Rows near named flat spaces through zero (a row that begins with a name and a colon came from that space)
nade-sukol: [ 16  25   0   5 -14  12  23   7 -66 -17   6 -18  -8 -11   7 -49 -30  -9
 -12  22 -14  18]
lageb-luv: [  2   6   1  -9   7  10  -7  -7 -12   8  -7   7  -2  19  -8   6 -24 -13
  14  34 -10  30]
zeg-vuno: [-15 -12   0 -10  -6  -6 -16  21  11  -5   4  26   6 -15  14 -12  22   1
  10   7  16   1]
depus-nop: [  9  10 -28  11   7   1   6 -11 -30 -49  -1 -29  19   4  13  -4 -46 -22
  10  46  -9  22]
zeg-vuno: [ 27  18 -21   4 -25  15  -9 -11 -47  11  13 -26  12  -1   8 -25 -30 -29
  -9  22 -26 -11]
zukif-padis: [  7   5   5  -6   3 -28 -12  12 -27   9  -3 -20  -4   4  23 -44   4 -13
  -5  10   9  12]
depus-nop: [ 14   5 -12  -2 -11   3  13 -34  -7  25   8 -23  -8   3  -4  17 -19   1
  10 -10 -19   2]
dofi-dapip: [  6  -2 -18  -7 -32 -36 -14  14   0 -51 -27 -38  14 -18   1  -7 -28   4
  41  18   7  40]
nade-sukol: [  5 -12 -17  25 -30  15  -6  14  11 -57  13 -36  15 -27  11  39 -28  -3
  16 -11  13  -7]
lageb-luv: [ 11   7 -19   7  -2  28   9 -12 -22  -7  26  14  33 -27   4  15 -17 -25
  20  53 -28  19]
dofi-dapip: [-19 -25  13 -12   3   1   0 -12  32  -7 -14  -4   6   7   2  10  22   5
 -17 -28  -3 -59]
depus-nop: [ -1   3  -8   3  18 -26  20  -9   3 -22 -17  38  16   1  10 -23  38  22
 -30 -26   9 -24]
zeg-vuno: [ 11   8 -16   6 -12   0   1   2  28  -2 -13  24   7  -7 -34  17   1  22
   0 -11 -10  -1]
nade-sukol: [ 36  36 -31  40  15   0  64  -4  11 -21   8  40  -7 -34 -36  11  -8  52
 -23 -18 -15  33]
dofi-dapip: [  7  -7   2  -5 -40  45 -32  14   2  14  12   4  14 -12 -16  23 -18 -22
  12  17 -21 -16]
depus-nop: [ 16   4 -16  15   6 -11   4   1   7   6  22  -6   7 -23  10  15  -3   0
  17  10   2  31]
zukif-padis: [  5  42  -5  19  -6  10  32 -16 -28 -18 -19  -6  20  -3 -62  -5  -1   8
  -8   3 -30  -5]
depus-nop: [-40   0  25  -7  21  17   5   7 -23  14  21  10 -20  11  10  -7  18 -11
  13  13  22  13]
dofi-dapip: [ 31  25  13  14   4  11  -2   3 -45  27   7 -47   4   7 -11 -33 -21 -34
 -29  23 -31  -9]
depus-nop: [-34 -16  42 -28  21 -31 -47  29  13  31 -25 -18 -14  37   3 -32  31 -21
   6  11  26  -3]
depus-nop: [  8  10  10   3 -21   8 -13  13 -14 -21 -20 -14  21  -3 -27   5 -14 -12
  12  18 -11  13]
nade-sukol: [-12 -21   5  -5 -16  35   1  18  25 -41  -8  24   1 -12  -7  19 -13  10
  -6   0  -4 -24]
lageb-luv: [  3   0   4  -6  12  10 -10 -18 -17  25   5  11   7  22  11   7  -1 -21
  -1  15  -7   3]
lageb-luv: [  8  16 -26  14 -12   6  23 -22  -9  -3  19   0  28 -33 -13  11   8   1
  12   6 -23  -7]
zeg-vuno: [-29   9   8  -1  -4  25   5   7 -33 -25   6  11  11  -3  -7 -11   5 -14
  11  25   3  -2]
depus-nop: [  3  -2 -10 -12  -4  -3 -10  -4   3  -5 -19  -5 -10  23  -4  -7 -26   1
  -3   7  -4   0]
nade-sukol: [ 34  19 -19  50   9 -14  26   0   7 -18  22 -26  10 -29  -3  28  -3  14
  -9 -27   6  15]
zukif-padis: [  7 -12 -30   9  14  18  -7  -8  22   6  26   3 -10   8  24  15 -23  -7
 -18   5  -1 -24]
depus-nop: [ 39   8   8   8   1 -66  -1  21 -11 -22 -34 -63   1  -8  12 -48 -11   4
 -14  -9   5  25]
lageb-luv: [ 39   3 -25  24 -51 -22 -13  19  26  -2  17 -85  26 -68 -18   6 -12  -6
  19  -6 -27 -17]
zeg-vuno: [-25  16  14  14  26 -11 -13  22  -2 -17 -19 -28  -5  33 -26 -26  12 -10
 -23   1  18 -25]
zeg-vuno: [-19  22  40 -13  28   2  16   1 -27  50   0  -4 -15   9 -34 -29  21 -12
   7  33 -18  25]
nade-sukol: [ 21  10 -14  14  28 -33  23 -23  25  12  -8   2 -11  10  -8  20   0  28
  -5 -25   4  26]
lageb-luv: [  2 -14  19  -2 -15 -12 -28  33   4  16   6 -47 -28   1  21 -24  -3  -8
 -11 -23  21 -15]
zukif-padis: [-24 -10 -35   8 -16  20 -18  10  26 -12  27  52  -2  -5  15  20  19  16
   2 -26  34 -28]
zeg-vuno: [-13  12  26  -7  21   5  12  -7 -26  21  -4 -23  -4  15 -16 -26   8 -18
 -12  19 -18 -13]
zukif-padis: [ -8  -4 -23   4  21 -42  -6  30  52 -27 -14  24  10 -20  -7 -15  22  22
   6  15  17  14]
lageb-luv: [  1   5 -13   5  -3  -9   8  -2 -32 -19  10  -4   3  -6  31 -33   5  -3
 -14  -8  12 -12]
dofi-dapip: [ 40  12   1  28   1   0  -1  18  -8  -2   5 -26   7 -11  -2  -8 -16 -10
 -30  -1 -11  -2]
zukif-padis: [ 20  11 -11  14   3  -6  -5  -2 -30   6  14 -35  -6  10  23 -20 -20 -18
 -16   1   3  -1]
dofi-dapip: [  4 -13   3  13 -21   5 -24  23  21 -17   3 -14   9 -12   2  24   0  -3
   3 -19  15 -14]
zeg-vuno: [-18 -18 -33  -9 -16  13 -13   1  19 -33   4  59   1   1  24  20  -4  18
  15  -6  26   2]
zukif-padis: [ 12  -5 -17   3 -18   2   5  17  -7 -71 -19 -14   5 -12  10  -8 -48   4
   2  21  -1  18]
lageb-luv: [-13 -26  18  -7   5 -17 -22   6  40 -15 -25 -15  18  10   0  17  22  -4
  -4 -17   9 -36]
zukif-padis: [-11   2 -43  14  -9 -19 -26  21  11 -43   7  19  22 -12  14   2   5   2
  26  14  34  19]
dofi-dapip: [ -2   2  -2  -6 -68  46   2  24 -60 -39  19  17   9 -42  21 -35  -9  -6
  -2  -1  -3 -23]
zeg-vuno: [  1 -19 -48   5  -1   7 -22 -16  24 -16  17  48  11  14  43  34  -4   4
   0 -14  26 -14]
dofi-dapip: [ -2 -22  31 -27  32 -16  20 -16  18  61   8 -19 -42   7  24 -20  11   5
 -17 -12 -12 -10]
zukif-padis: [-10  -3  31 -21  16 -44 -11  19   1  11 -25 -17  12  -7  -4 -39  31 -11
  16  28  -1  22]
lageb-luv: [  2 -12 -16  -7 -14  17   5 -17  32  13   6  -8  -7  -8 -12  21 -15   9
  -1  -9 -24 -32]
depus-nop: [-32  27   9 -19   1  25  -9 -19 -49 -23 -37  26  40  35 -48  -2  -8 -31
  34  70 -24  24]
nade-sukol: [ 18   2 -16  -3  -6 -14   0 -18 -11   2  -5 -24   0   8  13  -9 -21  -5
  -3  -1  -9   0]
nade-sukol: [ 10   4 -36  19  14  -4  21 -35  19   3  17  24   5   0   8  35   7  20
  -5 -28   3  -7]
zeg-vuno: [ 27  -8  -5  19  23 -21  10 -16  16 -11  -2 -31   9   3  21  20  -9  -2
 -18 -17  -1  -6]
zukif-padis: [  6  -5   4  -6 -32  32 -15 -14 -61  20  29  -4 -23  22  52  -2 -22 -19
  -3 -27  20  -3]
zeg-vuno: [ -2  16  -1   3  -1  17  19  -3 -19 -12   4  26  26 -24 -21   0   6  -5
  14  35 -22  17]
nade-sukol: [  2  -5 -22 -12 -32  31   4 -13  -6 -31 -10  37   9  -1  -1   9 -24  10
  -3   0 -15 -17]
dofi-dapip: [  3  -3  -1   7 -14  -2 -13  23   9 -36 -10  -9  25 -21  -9   3  -2  -7
  10  16  -1   2]
dofi-dapip: [-14 -12 -13   2  22  28   9 -13  27 -11  12  75  29  -9   3  36  24   3
   0  17  -5 -11]
lageb-luv: [  7  11 -32   3 -29  19  39   9 -18 -21  25  11 -32 -39   7 -31 -30  31
  -7  -5  -7   6]
dofi-dapip: [-13 -26  14 -41 -32  11   7 -15  -5  26   2  -9 -35  -4  25 -21  -5  11
  -1 -28  -9 -32]
nade-sukol: [ 10  25 -46  41  14  16  60 -40   2 -39  18  11  26 -23 -21  22   5  22
 -30 -22 -23 -43]
lageb-luv: [ 27  25   2  33 -14 -31 -13  34 -18  12  19 -61   5 -32  -6 -19   7 -11
   8  -6  12  26]
nade-sukol: [ -4 -27  -8   1   8 -25 -19  25  72   4   8 -50 -15 -22   0  19 -10   4
  19   7   6  -1]
zeg-vuno: [  0  12  -3   7 -22   3 -14  20 -10 -23 -14 -24  18  -6 -24 -29   1 -10
 -17   4 -11 -38]
depus-nop: [  9  26   4   2   0  28  54 -20 -34  -6   0  47  27 -33 -32 -18  18  10
 -18  17 -46  -9]
zukif-padis: [  1 -31 -12 -20 -69   1 -21  16  24 -29  -7  -6  -1 -33  18   8 -10  20
  20 -35   8 -22]
lageb-luv: [  2  -4 -21  -1   1  47  34 -30  23  33  34  46 -18 -14 -10  32  -6  21
 -12 -11 -28 -24]
zukif-padis: [ -3 -18  45 -38  -9  -2   5 -16   4  33 -24   0  -2  -1 -11  14   8   1
  27   5 -23  22]
dofi-dapip: [  4   1 -38  14  11   9  -9 -24  50 -14 -14  53  24  23 -30  65  -4  17
   6  -6  -1  -1]
lageb-luv: [ 31   4 -37  -8 -21   1   1 -23 -10  -1  -4 -14   2  -1   7  -9 -46  -3
  -1  18 -30   1]
depus-nop: [ -3  -3  -9  13 -16  27   4  -8  -4   7  34 -14 -24  -3  10  42 -23   3
  21 -20  15  14]
depus-nop: [-25   4  15  21 -15  46  17   2 -28 -42  18  18  17 -11  -2  26  18  -2
  -5 -25  16 -30]
nade-sukol: [ -4 -17   6 -18   3   5   5   3  14 -13 -16   9 -26  13   8   0 -26  14
  -4   1   2  10]
dofi-dapip: [ 13  19  10  38  17 -12  -3  26  -6  -6   6 -22  -2   4  -6  -5  12  -1
 -26 -24  24   1]
nade-sukol: [  3 -17 -41   4 -28  25  -6  21  47 -10  35  24  -3 -49   4  21 -17  15
  15  12  -7  -9]
zeg-vuno: [ 13   6   4   1  -3   5  -2 -11 -16  33  15 -13  -2  -1   3   3  -3 -12
   3   1 -10   6]
zukif-padis: [ -9   7   1  -3   2  40  17 -33   3  32   9  30  -2  13 -30  29   6   4
  -8  -8 -26 -29]
[ 30 -10 -20  -8  -8  16  -2 -23  11  26   8  14  -1   2  13  13 -24  -1
 -15   0 -27 -14]	lageb-luv
[-23   8  23  22 -36  34 -41  41  -8  -9   7 -17   9   4 -31  12  20 -17
  -3 -27  24 -41]	dofi-dapip
[ 37  -7 -20   6 -29 -27 -31  -4  18   2 -11 -27  14  -1   9  30 -21   0
  21 -19   5  21]	nade-sukol
[  5  14  21  -4 -35  38   6   9 -31  -4  -8 -16 -12  -3 -36   6 -36  -3
  11  10 -21  17]	depus-nop
[ -7  28   1   5   2 -30   1   7 -43 -19 -17 -20   0  14  -7 -35   1  -2
  13   8  20  37]	lageb-luv
[ -1  -6   6  -7  22 -20   7  -6  16   7 -12 -22 -17  14   1  -7  -7   5
  -5   0  -1   4]	nade-sukol
[-23  11  10 -18  31  19  12 -23 -15  36   0  49  -2  27 -16 -10  19  -7
  -5  29 -16   0]	zukif-padis
[-28  -9  35  -6   3   3  -9  -7 -16  21   7 -39  -2  15   8  -2  27 -23
   0 -18   9 -36]	depus-nop
[ -4 -12  24  11 -12  18  -5  23   7  -4  15 -13   5 -22   4   7  19  -6
 -14 -22   5 -35]	depus-nop
[-40   7  -7 -25   4  25  34 -61 -20   9  -5  51   9  21 -17  13  26  11
  11  -6 -18 -27]	lageb-luv
[ 42 -27  -3   3 -11  -1  -3  14  47   1   3  -5  -2 -30  16  21 -21  12
 -16 -13 -16  -5]	dofi-dapip
[  4   1  37 -16   9  -9  13   1 -28   3 -21  -8  -8   9   2 -18  -5  -4
   3  13  -6  35]	zukif-padis
[ 34  -8 -36 -12 -30  -1  10   3   1 -25  -4 -21 -31 -16  19 -17 -76  17
   3  16 -17  29]	nade-sukol
[ 17   1  33 -15  22  -2  34 -10 -12  23 -18  15 -33  14  -1 -15 -11  19
 -23  -8 -14  28]	zukif-padis
[ 15  -5   0   4  -3  -8 -18   4  24  19  -2 -24 -10   7  -7  21 -15  -1
   6  -8   1  10]	dofi-dapip
[ 14  -4  10  19 -26   9 -15  26   2 -36  -5 -27  25 -20  -6  13  -4 -10
  -6 -12   1 -19]	depus-nop
[-36 -16  17 -14  10  14   0   4 -11  -9   7  11 -16  15  26 -16  14  -5
 -10  -6  21 -26]	lageb-luv
[-20 -29 -23   1  31  44  19 -23  34 -42  19  47  29  -9  20  41  -5 -10
 -10  34 -18 -42]	lageb-luv
[-51   5  20 -10  -9   0 -12  21 -10  -3  -1   7 -12   6 -16 -10  31   4
  30  -4  33   8]	dofi-dapip
[-26 -36  57 -10 -38  18 -33  28   0  -7   5 -67  10 -19  14  12  20 -33
  14 -21  10 -51]	zukif-padis
[ 39  -7 -14  14  -9 -13  -1 -13  17   5   4 -24  12 -12  14  20 -11   1
 -12 -23 -12 -12]	zeg-vuno
[-26   3  13  -5  -5  23   8  -6 -15  14   8  23 -17  14  -4 -10  24   8
 -19 -32  10 -37]	dofi-dapip
[-15  -8 -16  23  -4  29   9  16  46 -47   6  12   8 -18 -25  34  -1  18
 -13 -15   3 -42]	zukif-padis
[-20  -2  -4   6   2  19  15 -22 -23 -35   2  -2   6  16  16   3   3  -4
 -18 -20   9 -42]	depus-nop
[  8   2   1  16 -21  10 -12   6 -33 -14  18 -44   8  -6  22  -1 -14 -24
   1  -6   9 -11]	zeg-vuno
[-35 -12 -13 -20  -2  30   1 -24  -5   0  11  53  -3  17  17  13  10   2
   8   0   9 -20]	nade-sukol
[ -6  24  20 -16 -28   4  17  -2 -53 -10 -28   0   6  -1 -30 -47   7   3
  -5   1 -20  -6]	zukif-padis
[ 16 -12 -36  50  -9   5 -25  14  12 -49  49 -55  33 -33  41  65 -29 -31
  35  11  30  19]	depus-nop
[ -2   8  37 -22 -16   4  14   4 -20  38  -8 -29 -32  -4 -26 -23  -7   5
   9  -1 -20  17]	zeg-vuno

Rows near named flat spaces through zero
fope_buk: [-10 -32 -15 -45  40  11  19  -9   4  34  39 -22  25   3 -39  -1  22 -10
 -18  16  31  19]
seso_gog: [ 11  24 -12 -25   8 -27 -31 -19 -42 -34  -3   3  -7  31  -3  -6 -17 -39
  28 -57  25  27]
fope_buk: [ 46  -6  28  17   7  -5   1  51 -12  43  30 -22 -14  32 -58  -7  21   7
 -52 -13  47   4]
fope_buk: [-16  14  -5  15  10   8   1 -10  15 -16  -3  13 -10 -30  10  16  11  -9
  -2   5 -29   6]
zat_mup: [-13  44  -4   7  24   7  10 -25 -15  26 -11  20 -12  -8  -6   3 -25  28
   1 -18   2 -28]
fafa_diguv: [ 21 -12  -9 -20 -11 -18  15 -24   3  11  -6   6  18 -15  -9  -6  -4 -44
   6  -7  22   0]
fope_buk: [-25 -21 -12  10  -3   6  -3  31  -4  10  25   3  -5  35   3  -9  -9  53
 -12  13   3  17]
zat_mup: [  1   7  -8  10  -2  -1  -9 -15  -4  17  -4  -2  -9 -17  -7 -15   3  10
  22  19   2  10]
vogen_fini: [-11  13   4  -8   0  18  -2  -8   1  -6 -20 -11  10  12  22  30 -38   3
   3 -29 -17 -14]
kos_duge: [-12   0  13  -1   7  26  13 -14 -13   1  -3  19  11  27  15  16 -23  29
 -11   1  -4 -23]
vogen_fini: [  0   1 -15   9   2   3  -7  -1  -2  22   1   4 -13  -8 -14  14 -13 -27
  -7 -18   1  18]
seso_gog: [  2 -10  27  -7 -31  14  13  -9  17 -10 -34   0  20 -16  40   6 -15  -3
  14  23 -34 -59]
fafa_diguv: [ 10  12  -3   3 -12  -7  -8   8 -11  26  -5  -4  -4  20  -7   4 -41   2
  -2 -39  14   0]
seso_gog: [  8  -4  -2  -9  10  -2   3  26   5  -4  -8 -34   0  11 -12  15  17 -14
 -22 -20  19   2]
kos_duge: [  9  11 -14 -23  11 -18   9 -21  -9  28  -7  17  -9 -36 -24  -5   0 -70
   0 -22  12 -24]
kos_duge: [-14  -1  13  23  -6  14 -21  55 -20   1   8  -4 -27  48   6   2 -11  44
 -20  -7 -11 -11]
zat_mup: [ 23  16  43  -3   1   2  -2 -12  19 -12  25   3  19 -15  -2   5  -4  -1
   0  -4 -25  -4]
fafa_diguv: [ -1 -17 -19 -32  16   0  21 -11 -25  17  -4   7  11  30 -15   9 -10 -28
 -21 -24  44 -10]
fope_buk: [-25  27 -10 -28  10 -26 -15  -9   0 -10  18  17  -6 -26   7 -25 -12 -11
  32 -16 -29 -14]
vogen_fini: [ 15 -17 -22  -7  -5 -38   9   3   9  13  10  22 -17 -54 -30 -27  46 -82
  -6  13  12   3]
kos_duge: [ 19   1   0  37 -25  -1  22 -25  17  24 -17  12   9 -22   2 -13  -5  40
   9  36  12   4]
fafa_diguv: [ -8  21 -14   7  -7  -4   5 -16  16   0 -19   0   5 -18  16  13 -28   5
  11 -21 -10   3]
zat_mup: [ 11 -25  28   0 -32  12 -27  12   5 -35  -6 -11   3   3  27   9   3 -31
  17  16 -38   1]
zat_mup: [-18   7 -24  17  -1  -7  -1  15  -5  36   2   0 -19   0 -10 -24  -8  47
   6  13  11   1]
kos_duge: [-30 -21   3  10  -5  16  17  -4  -3  17  41  52  15  29  15 -13 -33  71
 -11  29 -12  -2]
kos_duge: [ 14 -27  13  37 -20   6   7  25  27 -32  -2  -8   1  -3  12   5  44  18
 -19  42  -7  24]
kos_duge: [  5   0 -21  -1  -7 -21  -8 -17  -8  31   9  17 -13 -28 -20 -28  -2 -26
  22   7   9  13]
kos_duge: [ -8  -3  -1   8 -17 -19   4  51  34 -29  -8 -39   6   6  22 -10  17  49
  -6   5  -6  -3]
seso_gog: [ -2   3 -21 -19  -8 -17   3  -8  28  11 -14 -29  13 -35   1  -3  -8 -20
  21 -10  -2   5]
zat_mup: [ -3  -3   0   2   6  21  16 -39 -11  12  -1  33  12   7   4  16 -23   0
  -5   2   4  -2]
fope_buk: [-23 -53 -45  -1  -5   6  11  23   1  32   0 -20  -2  14 -10 -11  20  16
  -8  39  31  27]
vogen_fini: [-17  25  -4  16  14  -6  10  11  19 -16 -14  13 -24 -47   7   4  33 -16
 -13   5 -30 -29]
seso_gog: [ 26   5   6  -8  -2  -7  -6  -9   4 -24 -14 -30  14   5  -2  10   9 -17
   8 -18  17  21]
fope_buk: [-13  12  18   6  -2   2 -19  11   8 -13  30  13  -3   0  12  -2 -18  21
   7  -6 -40   6]
seso_gog: [ 11  22  -2 -23   7 -24   3 -35   5 -14  -3  13   8 -38  -3  -6   2 -51
  19 -20  -5  -7]
vogen_fini: [-16  -4   3   1   0   7 -22  19   7 -13   9 -10 -13  -9   8   3   9  -8
   7   8 -33   6]
kos_duge: [-16 -14 -22 -18  -1 -10  21 -31  -9  13   2  42   6 -16   4 -22  -3 -16
  12  21   7 -20]
vogen_fini: [-12  30  -3  -5  -4 -21  -3  -9   2 -44 -14   8   6   3  32  -7 -15  21
  22 -24 -12  -8]
kos_duge: [ -8   0   0  19 -16  -2 -16  47  -8 -16 -24 -28 -21  27  17 -10   9  39
   2   6  -1 -13]
fafa_diguv: [ -3  31  12  35   1   3 -26  19  21   2  12 -12 -25 -31  -4   2   4  20
   7   2 -40  18]
zat_mup: [  6 -26   7  -1 -14   5  -1   0 -23  -2   7  18   5  35   5 -10  -7   7
  -1  13  15   0]
seso_gog: [-18   1   9  21  -4  13  -3  15 -33  28  23  43 -17  43   2 -17 -33  61
 -11   8  -2 -21]
fafa_diguv: [ 16   6  -5 -20  22 -16  13 -38   5  -4  10  17   7 -41 -23  -4  31 -60
   1   1  11   9]
fope_buk: [  4  26   3 -35  12  -9  16 -47 -21 -12 -24  12  22   6  11  -5 -21  -6
  21 -24  19 -37]
zat_mup: [ -1  24 -11 -16  14 -22 -16  13   2 -56 -30 -35 -13 -11  10   5  36 -36
  13 -28  -1   2]
fope_buk: [ 29  -1  34  11   5   9  -5  -2 -23  -8  19  25  -5  25 -16   7   8 -16
 -23  -6   9   2]
vogen_fini: [-40   8  -6 -18  35  14  -2   2   7  -5  31  11  -1  -5   2  15  -4   4
 -11 -10 -31   1]
fafa_diguv: [ 53   5  -1   0  -8 -31  10 -29  16  10   4   5  11 -39 -34   1  12 -73
  -4 -23  29  32]
seso_gog: [  2   5  20  -9   7   4  26 -36   7  -1  11  42  18 -24   5  -3  -1  -7
  -4  17 -15 -31]
zat_mup: [-13  -1   4  19 -17  14  -9  -2   3  18   3  18  -9 -12  13  -1 -24  14
  12  17 -33  -7]
seso_gog: [  1  33   9  -9   9 -26  14   1  18   9   7  32 -13 -58 -10  -7   5 -50
 -12 -22 -28 -51]
fafa_diguv: [ 20 -16  25  34  -8  17   4  46  26  -9   6 -32   3  20  -4  24  22  31
 -42   9   1  19]
fafa_diguv: [ -3 -50 -40  18 -41   3  -7  21 -31  14 -29  -5  -8  63  13  -1 -25  14
   1   3  45  32]
vogen_fini: [ -9  21 -10  -6 -12 -20 -13   3   5 -54 -35 -12  -4  -6  36   2   0 -13
  26 -24 -17  -7]
zat_mup: [ 19 -25  18  -2  -5  19  14  -3   3  35  15  -4  20  15 -17   7 -11   7
 -19  14  15  -1]
kos_duge: [  3 -14  18  26 -34  26 -22 -20 -12  38  -1  20 -12 -14   8 -17 -25  15
  35  52 -33  -9]
fope_buk: [-30  -8  -3  33 -14  17 -11  25  11  -4  13  10 -10  14  25   4 -17  58
  -2  20 -34  17]
vogen_fini: [-13  -7  -3 -27  25   2  21 -17  -2  16  31  22  17   0 -14  -6  -1   2
 -13   3   9  -8]
fafa_diguv: [ -9  27  41  10   7  32 -26 -36 -30 -21   7  46 -13   2  22   7 -21   4
  24  11 -52 -25]
kos_duge: [ 24  23  -9  12  12 -25  11  24  15 -11 -14 -31  -5  -2 -20  11  24  -5
 -28 -39  35  17]
fope_buk: [ 12  23  28  17 -15   1 -19 -19 -17   2   1  35 -17 -16   6 -14 -15  -7
  23   8 -30 -23]
zat_mup: [ 28 -49  -8 -12  -8  12   5 -11  -3  14 -10 -37  19  13 -21   4  27 -28
   1  30  44  35]
fafa_diguv: [ -7  15  14  12  -1   3  -6  13  36   2   7 -18  -3 -41   5   1   8  14
   6  15 -41  -6]
seso_gog: [-24 -32 -37 -17  -4  11 -13   0 -11   1 -22 -33  -1  15  10   0   4  -5
  25  18  13  23]
seso_gog: [-22 -13 -38 -64  34  -6  19 -44 -33  19   9  10  26  25 -15 -11 -17 -15
  12 -16  49   0]
seso_gog: [ -5  16  17  24 -39  -6 -17  16  12  -5   4  17  -1   6  33  -2 -55  36
  16 -18 -42  -8]
fope_buk: [-10   8  20   2  10  19 -11 -27   4 -22  22  30   2 -18  12  13  -3 -12
   9  10 -44   8]
vogen_fini: [ 13  23   2  26 -34 -42 -30  33  27 -47  -6  -8 -19 -27  20 -11   7 -18
  19 -25 -33  22]
vogen_fini: [-29  -4   4   7   5  26 -36  22  -7 -22   6 -22 -17  18  18   7   5  28
  16  17 -35  17]
fafa_diguv: [  2   2  28  23   6  27 -33  18 -20  16  25   7 -31   6 -16   4   6  -3
  -6  15 -29   4]
zat_mup: [-16   9  36  20 -18  33  -3 -15  16 -16  10  40  11  -2  42  30 -50  21
   0  -1 -68 -19]
vogen_fini: [ 20 -33  -5  -9  -7   3   6  14  -1  -8 -35 -40  -1  -1  -8   3  49 -40
  -7  25  29  -5]
[  2   3   7   9   0   8  42 -16   0  35  -6  47   5 -10  -3   6 -19   2
 -31   2   6 -50]	kos_duge
[-14   2 -15  -7  11  -5   0  14 -19  27  10   5 -13  18 -14 -11 -12  14
  -8 -13  17  -8]	seso_gog
[ -7  17   2  18   6  11  -1  -3 -10 -10 -13  -3  -4  20  11   3  -5  47
   3   2   5   1]	vogen_fini
[ -3  -1 -18 -15  15  -9  -2   2   6 -10   2 -16  -1  -9 -11   9  16 -32
  -4 -17  10  22]	seso_gog
[  0 -15  17 -18  -9  16 -14 -13   5 -15 -11 -11   5 -23  15   7  10 -43
  22  22 -34 -16]	kos_duge
[ 14  32   4   3 -18 -38  31 -45  -4  19  -3  72   7 -37   5 -42 -27   3
  18   1   4 -51]	vogen_fini
[ -1 -29 -18 -26   9   4   5  -7 -12  11  -5 -10   2   0 -15   1  21 -44
  -2  11  23   4]	vogen_fini
[-12   0   7  10  -2  21  10 -26   6 -24   1  26  19  14  29  24 -25  25
  -2  -1 -18  10]	zat_mup
[-22  -3 -24 -19  18  -3  -4  -7  -8 -13   1   2  -5  -2   1   2  10 -23
   6  -7   1  10]	vogen_fini
[ 13  11  35 -12   5 -12   6  15  -8 -22  30  22  13  31   0  -7  -8  16
 -22 -25   1 -23]	zat_mup
[  4 -15  -4   8  -1  12   0  -9 -10  51  12  20 -14 -17 -26  -3  -5 -27
  -7  18   1  -2]	vogen_fini
[-16  -9 -31  15   2   8  13   7  23   4 -17 -17   0  -9   5  24   4   5
 -15  -1   5  24]	fafa_diguv
[ 19  11  19   1   8   3   1 -16  35  19  16  -4   1 -68 -22  11  18 -53
  -3   8 -32   1]	fafa_diguv
[  6  24  18 -17  11 -27 -24   3 -11 -29  36  28 -13 -10  -8 -14   5 -44
   7 -32 -24   0]	fope_buk
[ 40  -8  -8  41 -16  -1  -4   5 -12  43   1  -7 -12  19 -37   1  -7   7
 -17  -6  48  49]	vogen_fini
[ 16 -42  -9 -21  -5  13   7 -15  13  35  -6 -37  19 -21 -21   2  20 -37
   8  36  19  15]	fope_buk
[ -5   1  -7 -15   5 -21   3  20  16   5  23  -2   2 -13 -11  -7   2 -15
 -11 -18  -4   0]	kos_duge
[  6 -21  21   4 -13  -3  28  24  53 -12  16   2  21 -32   9   9  23  -8
 -32  20 -28 -16]	kos_duge
[ -6   9 -27   5   3 -20 -16  48   9  21   2 -39 -24  -1 -21  -1   0  -4
 -11 -35  12  21]	seso_gog
[  5   3  18  24  12  29  -1  -5  15  -3   6   3  -7 -19  -5  33  14 -16
 -21   9 -25  14]	fafa_diguv
[-17  -6 -17 -18  52   7  40  -4  10  19  20  12   1 -24 -33  12  44 -24
 -48   8  19 -11]	vogen_fini
[-17  17 -13 -19  -6 -18   5 -40   0  18   9  42   8 -32  10 -24 -38  -8
  34  -4 -20 -20]	seso_gog
[-13 -33   2  -9 -18   7  -4   6  12   8   1  -6   2 -22  11 -19  16  -6
  20  52 -25 -16]	fafa_diguv
[  1  22  25 -16 -11 -12  -5  -4  31  12   9  -9  11 -51   7 -20 -13   0
  28   8 -45 -38]	fafa_diguv
[-18   3 -23  -3  14 -10  -2  -2 -20  12  30  24  -3  29 -11 -16 -19  34
   0 -13  21  27]	kos_duge
[ -4  -5  13  14  25  19 -20  35 -33   2  26   0 -30  42 -23   1  25  19
 -28   5  10  11]	fafa_diguv
[ -2 -15  -3  -5 -13 -26  12  37  33  -6   9  -4  -1 -29   1 -14  26 -20
 -15   8 -14 -15]	kos_duge
[-27 -20 -53   2  -3 -17  -1  12  16 -37 -17 -15  -6  -7  18   3  28 -12
   7   4   7  46]	zat_mup
